Each row has a name. Each piece below is followed by the name of the row it came from, unless a question asks for something else. Each question is about the rows just above it. Some pieces are copies with a little noise.

(64): [154 108 121 101  95 109 159  95  88 106 167  99 113 126 120 156  97 103
 110 106 116  97 118 103 116  99 164]
(163): [ 94 145 140 148 151 133  93 153 153 146  79 149 134 132 145  90 151 138
 152 151 143 153 147 145 155 138  84]
(70): [151 138 152 152  95 114 146 112 105 120 158  97 108 113  69 150  91 112
  83  47  71  58  66 116  66 103 155]
asked: [ 93 144 140 147 152 134  93 154 153 146  78 150 134 132 146  90 152 138
 154 152 143 154 146 144 154 138  83]
(163)
Which row holds this, read backwards? [58 71]
(70)
asked: [154 108 121 102  95 109 159  95  88 105 166  99 113 125 121 155  97 103
 109 106 117  97 117 103 116  99 163]
(64)
[151 152 138 151] is which row, read backwards?
(163)
[47 83] is which row, read backwards?
(70)
[156 120 126] is which row, read backwards?
(64)

(49): [ 74 118 132  72 142 121 143 101 112 187 118 118 114 128 173 126 112]
(69): [ 82  84 143  93 131 124 143 144 113 187 116 104 122 145 130 191  75]
(70): [135 175 156  99 153 138 132 166 165 187 112 106 102 194 176 169 104]
(88): [143 136 174  85 181 124 132  92 168 187 138 124  70 110 159 141 136]
[122 104 116 187 113 144 143 124 131  93 143] is which row, read backwards?
(69)
asked: [ 82  84 144  93 131 123 143 143 112 187 116 104 123 146 130 190  75]
(69)

(64): [149  80 135 116  69  63]
(11): [111 158  85 148  93  93]
(49): [149  80 135 116 117 112]
(163): [103 163 111  83 133 134]
(69): [158  84 148  93  66 168]
Which row holds this, read backwards? [112 117 116 135]
(49)
asked: [103 164 112  83 132 136]
(163)
Which row holds this, read backwards? [168  66  93 148]
(69)
[ 93 148  85 158] is which row, read backwards?
(11)

(64): [112 100 172 103 119  90 136 122  94 114  80 153 108 118 144 146 107 101
 118 132 144 131 104 136 114 150 107 173 154 130 143 176]
(49): [108 109 144 106 118  90 140 127  96 113  81 150 105 117 123 139 117  99
 120 125 146 129 102 131 103 153 102 168 153 131 140 162]
(201): [113 101 165  93 129  90 141 123  98 119  77 153 107 108 153 136 112 110
 118 130 147 129 104 129 125 150  96 164 154 127 139 162]
(157): [106 124 129 144 115 115 123  95  90 137  88 169 126 131 116 147 114 122
 104 155 115 114 112 137 107 157 127 153 143 122 104 177]
(17): [113 117 150 151 111 110 112 102 104 138  88 169 127 125 110 149 101 113
 109 148 113 119 103 142 112 160 125 149 142 122 112 176]
(11): [108 112 147 104 123 125 115 129 123 122 104 145 110 128 114 126  90 143
 125 108 138 115  68 154 140 115 121 122 128 191 117 137]
(88): [119 149 136 132 102 128  93 116 121 109 124 109 157 133 173 145 110 143
  93 112 152 111  77 179 148 108 145 138 166 153  96 176]
(163): [108 118 156 149 116 114 121  91  98 134  88 169 131 125 119 146 122 105
 107 152 120 117 108 141 131 162 133 156 132 118 121 168]
asked: [108 112 147 106 123 124 115 129 124 122 104 145 109 129 114 126  90 143
 125 108 138 115  68 153 139 114 121 122 129 193 117 136]
(11)
asked: [113  99 172 106 119  91 137 123  95 115  81 154 107 116 143 148 107 100
 118 131 143 130 103 137 114 151 110 176 154 129 145 176]
(64)
asked: [119 151 135 133 102 129  93 116 121 108 124 111 157 134 173 144 111 143
  92 113 151 112  77 176 148 109 146 137 167 153  95 176]
(88)
Which row holds [162 140 131 153 168 102 153 103 131 102 129 146] read backwards?
(49)
Which row holds [109 124 109 121] read backwards?
(88)

(163): [ 69  65 157 141 124 108 147 121 107 133 186 147 134 112 141  94 132 111
 148 134 190 132 139  82 125 180 140 168 183 130 148 128 140 131 102 168
 123 124  96 152 101 119 125  91 140 107 199 164  77 126  96 163  96 158
  92 156 112 101 119 124 114]
(11): [157  69  65 135 134 129 113 125  60 145 189 109 150 101 114 141 167  85
 173 119 171 135  79 100 111 200 151 148 178 139 192 159 145 158 155 124
 160 137  56 122 118 109 125 104 131 112 168 138  91  84 134 175  69 132
 136 162 177 128 109 176  96]
(201): [158  89  80 141 123 135 123 138  88 147 166 128 150 111 130 133 145  90
 162 128 165 137 109  88 129 184 158 163 184 122 164 141 129 148 130 153
 145 147  65 117 112 122 117 100 152  98 168  91 136  84 162 138 175 134
 132  69 143 114 122 141 104]
Which row holds this, read backwards? [162 136 132  69 175 134  84  91 138 168]
(11)
[ 65  69 157] is which row, read backwards?
(11)
Which row holds [129 134 135  65  69] read backwards?
(11)
Which row holds [199 107 140  91 125 119 101 152] read backwards?
(163)
Which row holds this, read backwards? [158  96 163  96 126  77 164 199]
(163)
asked: [157  69  64 134 137 130 113 125  60 144 188 110 151 103 114 141 167  85
 174 119 171 136  79 100 110 197 151 148 180 138 192 157 145 157 154 123
 160 139  55 124 120 110 126 104 130 113 167 139  89  87 134 174  68 131
 136 164 178 128 109 178  96]
(11)

(49): [123 124 123 130 131 131 120 126 128  79 130 129 130 126 130 109 125 131
 130 122 128]
(163): [124 125 126 128 128 129 123 125 128 114 130 127 130 130 127 111 130 131
 129 128 130]
(11): [126 126 128 127 127 130 130 127 128 114 124 125 133 129 126 121 131 130
 128 128 129]
(43): [123 124 126 127 127 132 123 126 127  92 121 124 134 128 126 110 130 131
 129 125 129]
(70): [125 125 128 127 127 132 125 125 127 115 124 124 133 131 126 109 131 131
 128 129 130]
(88): [123 124 123 130 131 127 120 126 128  79 130 129 130 126 130 109 125 131
 130 122 128]
(64): [124 124 125 129 129 130 121 126 128  88 128 128 133 127 128 107 128 131
 130 124 129]
(201): [132 133 134 126 121 130 102 131 127 202 150 133 111 131 124  95 125 124
 127 136 127]
(17): [123 124 123 130 130 127 118 128 114 125 134 130 128 126 129 108 126 131
 130 123 128]
(157): [129 128 128 128 131 126 132 129 128 132 122 127 123 127 131 142 127 128
 128 127 128]
(69): [125 125 128 127 127 130 127 125 127 112 125 125 133 130 126 113 131 131
 129 128 130]
asked: [124 123 126 128 128 129 123 125 128 115 132 128 131 132 129 111 130 132
 129 128 129]
(163)
Which row holds [125 125 128 127 127 130 127 125 127 112 125 125 133 130 126 113 131 131
 129 128 130]?
(69)
Which row holds [124 124 115] read backwards?
(70)
Which row holds [114 128 125] read backwards?
(163)

(70): [139 110 109 114 119 137 131 106 132]
(49): [160  80 110 120 107 147 155  85 144]
(201): [ 81  99 110  91 158 160  62 154 144]
(88): [170  81  99 110  91 158 160  62 153]
(17): [107 147 155  65 105 160 151  69 149]
(187): [162  83  91 107  98 142 156 101 137]
(163): [162  83  91 107  98 157 162  63 150]
[110  80 160] is which row, read backwards?
(49)
asked: [140 110 109 114 119 136 131 108 132]
(70)
asked: [164  82  91 107  98 143 155 101 138]
(187)
Which row holds [150  63 162 157  98 107] read backwards?
(163)
Which row holds this, read backwards? [154  62 160 158]
(201)
Which row holds [153  62 160 158  91 110  99  81] read backwards?
(88)

(69): [132 130 141 127 144 139  99 123 135 125 114 128 128 124 164  98 120 122]
(43): [127 136 117 131 121 128 124 134 142 122 130 128 137 128 125 129 113 124]
(17): [111 115 154 126 109 127 135 168 118 131 106 116 150 128 140 123 109 119]
(70): [114 132 124 124 128 125 134 136 123 134 126 121 124 141 121 118 128 128]
(88): [119 163 127 135  93 119 142  79  87 132 164 177 126 156 129 144 120  85]
(201): [149 150 126 148 143 143 118 119 151 143  98 123 105 116 147  64 127 138]
(64): [119 134 117 126 122 123 137 143 117 126 110 120 127 144 128 116 123 122]
(157): [128 140 116 163 132  94 111 161  87 119 134 130 126 124 129 133 117 133]
(49): [128 140 116 163 132  94 111 161  87 119 157 122 134 148 138 125  75 106]
Which row holds this, read backwards? [129 125]
(43)
asked: [128 139 116 163 132  94 112 161  87 118 134 130 127 124 129 132 116 133]
(157)
asked: [149 149 126 147 143 142 117 119 151 143  98 123 105 116 147  64 127 137]
(201)
[122 126] is which row, read backwards?
(64)
asked: [128 140 116 163 132  94 111 161  87 119 157 122 134 148 138 125  75 106]
(49)

(70): [157 129 100 146 138 125  98  94 114 140  92 166 155 101 150 132]
(157): [120 115  82 127  86 117 106  73 118 138  65 202 122  73 157 110]
(187): [126  62  81 140 103 172  91 117 170  93  87 159 130 113 159  62]
(64): [ 89 156 133  88  79  91 161 102 100 161 103 148  89  96 104 162]
(88): [122 112 154 126 144 158 137 183 151  99 183  61 123 180 115 107]
(163): [ 84  97 121  99  67 146 141 140 160 102 115 129  84 132 118  89]
(43): [193 129 132 179 205 142  93 131 119 127 144 119 190 140 151 131]
Which row holds this, read backwards? [117  91 172 103 140  81  62]
(187)
asked: [ 90 155 132  88  79  91 163 102 101 160 103 148  88  96 103 160]
(64)
asked: [192 128 132 179 205 143  93 130 119 127 145 119 191 139 151 131]
(43)

(49): [126 161 127 114 157 146 125 174 145 120 123 173 135 114 145 153 119 126
 145 146 141 137 149 138 155  88 153  94 118 165 125 126 112 123 132 117
 137  63 145 127 114 143 132]
(201): [145 120  87 141 140 165 111 101 157 122 122 110 136 179 110 122 133 173
  95 133 105 143 112 139 117 108 145 136 126 143 113 137 169 163 125 135
 131 143 135 132 151 105  87]
(43): [128 162 133 115 153 139 129 176 139 122 124 173 133 106 148 153 119 118
 149 143 145 133 152 135 155  94 148  95 119 159 129 124 106 116 132 116
 136  65 143 126 111 146 139]
(163): [124 153 119 120 157 174 123 160 162 114 119 153 132 147 136 154 118 152
 123 136 135 136 148 142 144  86 155 107 124 163 123 123 135 144 128 122
 141  81 143 128 129 131 105]
(11): [135 117 150 132  98  76 143 120  87 141 137 117 119  87 132 113 131  85
 149 116 137 111 124 111 121 172  98 141 134  92 142 124 100  97 129 129
 117 156 112 126 115 138 166]
Which row holds this, read backwards? [129 159 119  95 148  94 155]
(43)
asked: [125 161 127 113 157 147 125 175 145 119 122 172 134 114 145 154 121 128
 144 146 140 136 148 138 155  87 153  95 119 164 125 129 112 123 132 118
 136  63 143 129 115 143 132]
(49)
[111 124 111] is which row, read backwards?
(11)
Which row holds this, read backwards? [141  87 120 143]
(11)

(70): [133 132 106 119 118 124 126 116 183 113 114 101 147 110 122 139 133 141
 114 124 115 173]
(88): [128 128 108 144 127 110 106 131 138 116  96 138 111 119 126 149 120 126
 122 106 112 109]
(163): [131 116 137 130 172 148 118 130 175 131 152 132 118 136 132 175 123 126
 121 130 133 124]
(201): [146 130  69 136 118 154 156 130 126 104  70 115 134 116 127 142 200 138
 108 117 136  85]
(157): [124 131 116 137 130 172 146 121 154 129 101 153 117 150 127 136 117 122
 122 108 143 130]
(187): [124 131 116 137 130 172 146 121 154 129 101 153 117 150 127 136 117 122
 128 140 144 101]
(69): [146 130  69 136 118 154 156 130 126 104  70 115 134 116 127 142 181 138
 108 117 136  85]
asked: [124 131 116 136 130 172 146 121 154 129 101 152 119 151 128 137 118 122
 123 108 143 131]
(157)
The row with [124 131 116 137 130 172 146 121 154 129 101 153 117 150 127 136 117 122
 122 108 143 130] is
(157)
asked: [127 128 108 144 127 110 106 131 137 117  95 138 111 119 126 150 120 126
 123 106 113 110]
(88)

(187): [151 164  49 123]
(163): [136 166  99 119]
(49): [112 105  60 125]
(17): [137 125 196 101]
(64): [ 98 157 113 132]
(11): [136 166  99 132]
(88): [142 120 107 120]
(70): [151 164  49 102]
asked: [143 120 108 120]
(88)
The row with [151 164  49 123] is
(187)
Which row holds [136 166  99 132]?
(11)
asked: [151 164  49 102]
(70)

(64): [172 104 139 147 145 134 141 124]
(11): [163 114 138 158 132 129 121 131]
(187): [122 107 102 168 152 142 142 112]
(70): [159  98 121 146 138 109 143 151]
(17): [142 108 151 148 147 103 144 142]
(157): [142 108 151 148 137 103 144 142]
(69): [163 114 138 158 132 129 150 128]
(49): [133 134  56 185 134 140 139 105]
(163): [143 152 121 146 138 120 143 151]
asked: [163 115 138 158 133 129 150 127]
(69)
[141 134 145 147 139 104] is which row, read backwards?
(64)
asked: [143 152 121 147 137 120 143 150]
(163)
asked: [172 104 139 147 145 134 141 125]
(64)
Where do [159  98 121 146 138 109 143 151] appear?
(70)
asked: [121 107 101 166 153 140 144 112]
(187)
asked: [133 135  57 184 134 141 142 105]
(49)

(88): [ 50 112 153 120  58  90 115 125]
(187): [143 129 120 134  52 112 101 133]
(11): [ 87 114  68 149 151 173 106 143]
(163): [ 76 117 136 100 169 156  90 114]
[112  52] is which row, read backwards?
(187)
asked: [ 76 117 136 100 169 156  89 114]
(163)
[114  90] is which row, read backwards?
(163)
Which row holds [ 52 134] read backwards?
(187)
[114  90 156 169 100] is which row, read backwards?
(163)
[134 120 129 143] is which row, read backwards?
(187)

(187): [ 74 126 108 122]
(64): [136 105 124 126]
(17): [146 162 135  54]
Which row holds this, read backwards? [126 124 105]
(64)
Which row holds [ 54 135 162] read backwards?
(17)
asked: [ 74 126 108 123]
(187)
asked: [147 162 135  54]
(17)
asked: [137 105 125 126]
(64)
Which row holds this, read backwards? [122 108 126]
(187)

(201): [123 118 153 149]
(70): [150 162 150 128]
(49): [114 115 152 151]
(43): [114 115 152 133]
(64): [115 114 117 137]
(163): [116 148 185 109]
The row with [114 115 152 151] is
(49)

(49): [128 131 128 138 125 137 128 130 137 138 150 132 131 144 125 126 138]
(163): [128 126 131 122 132 123 129 126 121 106  85 126 126 111 132 132  94]
(88): [142 150 121 122 131 127 126 130 137 138 150 132 131 144 125 126 138]
(69): [127 125 119 131 134 122 149 129 118 139 150 121 122 131 127 126 130]
(17): [128 131 128 122 125 137 125 130 121 138 150 132 131 144 125 126 138]
Which row holds this, read backwards? [126 127 131 122 121 150 139]
(69)
asked: [127 127 130 121 132 122 130 125 120 107  85 125 125 111 133 132  94]
(163)
asked: [125 133 127 122 126 136 125 131 118 140 148 129 130 142 127 126 137]
(17)
asked: [127 125 119 131 133 122 149 129 119 139 150 121 123 131 126 125 131]
(69)
asked: [141 150 121 121 131 126 127 130 135 138 150 130 131 146 123 125 137]
(88)

(43): [ 94 116 125  94 129  84 130 150 144  98 104 124 112 126 120  89 112 117
 151 133 134 133 120 116 119 156]
(70): [148 127 117 129 118 144 128 145 138 135 140 128 122 117 131 137 135 130
 125 138 133 116 123 140 128 107]
(201): [119 133 124 130 117 122 132 118 124 169 126 119 129 113 134 147 127 125
 126 137 137 135 136 147 141 120]
(64): [ 85 113 107  61  86 190 192 105 142 125 174 141  95 139 139 121 122 132
 118 119 152  99 163 128 161 150]
(163): [136 139 118 144 145 128 129 117 134 110  89 134 140 144 126 121 149 107
 131 136 119  99 163 119 129 114]
(187): [120 127 132 124 117 131 121 124 120 105 130 132 134 128 120 140 130 136
 133 140 139 121 140 121 134 119]
Which row holds [145 128 144 118 129 117] read backwards?
(70)
asked: [136 139 118 144 145 128 129 117 134 110  89 134 140 144 126 121 149 107
 131 136 119  99 163 119 129 114]
(163)
asked: [ 94 116 126  93 129  82 129 150 144  99 104 125 114 125 119  90 112 119
 151 132 135 132 120 116 119 157]
(43)
Which row holds this, read backwards? [135 137 131 117 122 128 140 135]
(70)

(157): [143  88  60 162 144 144 144 104  53 121 117 104  92 157  67 130 138 149
  96 120 118 110  88 133 119 158 131 158 170 108 155 119  94 160 105 176
  77 122 127  73 104 157 185]
(49): [102 121 135 133 172 123 147 145 125 165 111 147 122 143  83  96 116 143
 164 122 113 138 104 123  87  98 145 147 119 134 134 115 123 135 136 111
  86 117 135 136 139 170 114]
(17): [124 144 135 141 133  97 156 168 118 164  95  69 149 157  95 164 141 148
 134 159 143 133 151 137 122 147 142 113 113 135 153 137 124 104 122 166
 143 157 141  85 119 165 128]
(88): [113 105 139 119 126 107 143 101  95 110 160 137 108 102 124 138 126 111
 120 137 134 123 120 118 128 157 129 145 155 161 121 137 126 166 129 124
 123  95 122 124 119 134 159]
(187): [189  78  60 152 108 138 122 116 128 130 138  86  71 147  97  94 164 183
 114 124 146 140 137 133  86 157 118 118 162 136 134 159 146 135 154 176
 112 114 120  64 123 136 166]
(11): [144 100  92 141 143  99 126  91 102 119  95  79 124 136 102 104 117 142
  96 127 135 108 112 137 131 170 136 101 172 136 123 132  91 149 121 157
 104 130 107  63  91 140 186]
(43): [143 129 123 146 147  98 138 163 123 168  98  83 173 150  90 132 151 117
 152 154 179 133 167 141 116 134 142 130 122 132 145 146 133  87 127 164
 103 118 131 107 151 132 145]
(64): [146 133  85 153 146 113 138 167 129 163  95  79 155 146  91 144 128 126
 142 160 170 143 169 143 136 147 152 120 133 150 132 123 122  85 150 143
 149 162 120  92 112 147 151]
(70): [102 121 135 133 172 123 147 145 125 117 111 147 122 143  94  96 116 143
 164 122 113 138 104 123  87  98 145 147 119 134 134 115 123 135 136 111
  86 117 135 136 139 170 114]
(163): [143 131 136 144 150 125 134 171 119 161  94  68 164 150  80 143 129 146
 139 159 160 143 168 138 145 131 153  95 131 158 160 142 116  84 151 154
 153 155 127 113 108 176 145]
(69): [143 129 123 146 147  98 138 163 123 168  98  83 173 150  90 132 151 117
 152 154 179 133 167 141 116 134 142 130 122 132 145 146 133  87 127 164
 153 135 124  79 113 169 136]
(201): [103 117  60 162 144 144 144 104  53 121 117 104  92 157  67 130 138 149
  96 120 118 110  88 133 119 158 131 144 170 108 155 119  94 160 105 176
  77 122 127  73 104 167 185]
asked: [144 100  92 141 143  99 126  91 102 119  95  79 124 136 102 104 117 142
  96 127 135 108 112 137 131 170 136 101 172 136 123 132  91 149 121 157
 104 130 107  63  91 140 186]
(11)
[143 129 123 146 147  98 138 163 123 168  98  83 173 150  90 132 151 117
 152 154 179 133 167 141 116 134 142 130 122 132 145 146 133  87 127 164
 153 135 124  79 113 169 136] is in which row?
(69)
asked: [189  78  61 151 108 138 122 115 128 129 138  86  71 147  98  94 164 182
 114 123 146 139 138 132  87 157 119 119 162 136 134 159 146 135 154 174
 112 115 120  64 122 136 166]
(187)
Where do [102 121 135 133 172 123 147 145 125 117 111 147 122 143  94  96 116 143
 164 122 113 138 104 123  87  98 145 147 119 134 134 115 123 135 136 111
  86 117 135 136 139 170 114] appear?
(70)
asked: [144 131 137 144 150 125 134 171 118 160  95  68 164 149  80 143 129 145
 139 160 160 142 168 138 146 131 152  95 130 158 161 142 116  83 151 154
 153 154 127 113 108 177 144]
(163)
Which row holds this, read backwards? [131 145 138 168 143 160 159 139 146 129 143]
(163)
asked: [112 104 139 119 126 107 143 100  96 110 160 137 107 102 124 138 125 111
 120 136 135 122 120 118 127 157 129 145 156 161 121 137 127 165 129 123
 124  95 121 124 118 134 159]
(88)

(49): [136 170 170 149 149 127 150 113 118 166 101 147  85 139 152]
(17): [106 129 135 143 138 112 124 116 123 135  79 127 110 184 139]
(163): [135 101 182  85 105 110 115 176 135 108 110 145 141 126 128]
(70): [106 129 135 143 138 112 124 116 123 121  79 127 110 184 139]
(69): [123 148 135 160 155 131 144 135 101 182  88 105 110 115  99]
(157): [132 111 129 143 157 169 114  75 138 119 111  71 120 153 134]
[144 131] is which row, read backwards?
(69)
Which row holds [115 110 105  88 182 101 135] read backwards?
(69)
asked: [135 170 169 148 149 126 148 113 117 165 102 147  84 140 152]
(49)
asked: [107 126 134 143 138 113 125 115 121 122  80 127 113 185 137]
(70)

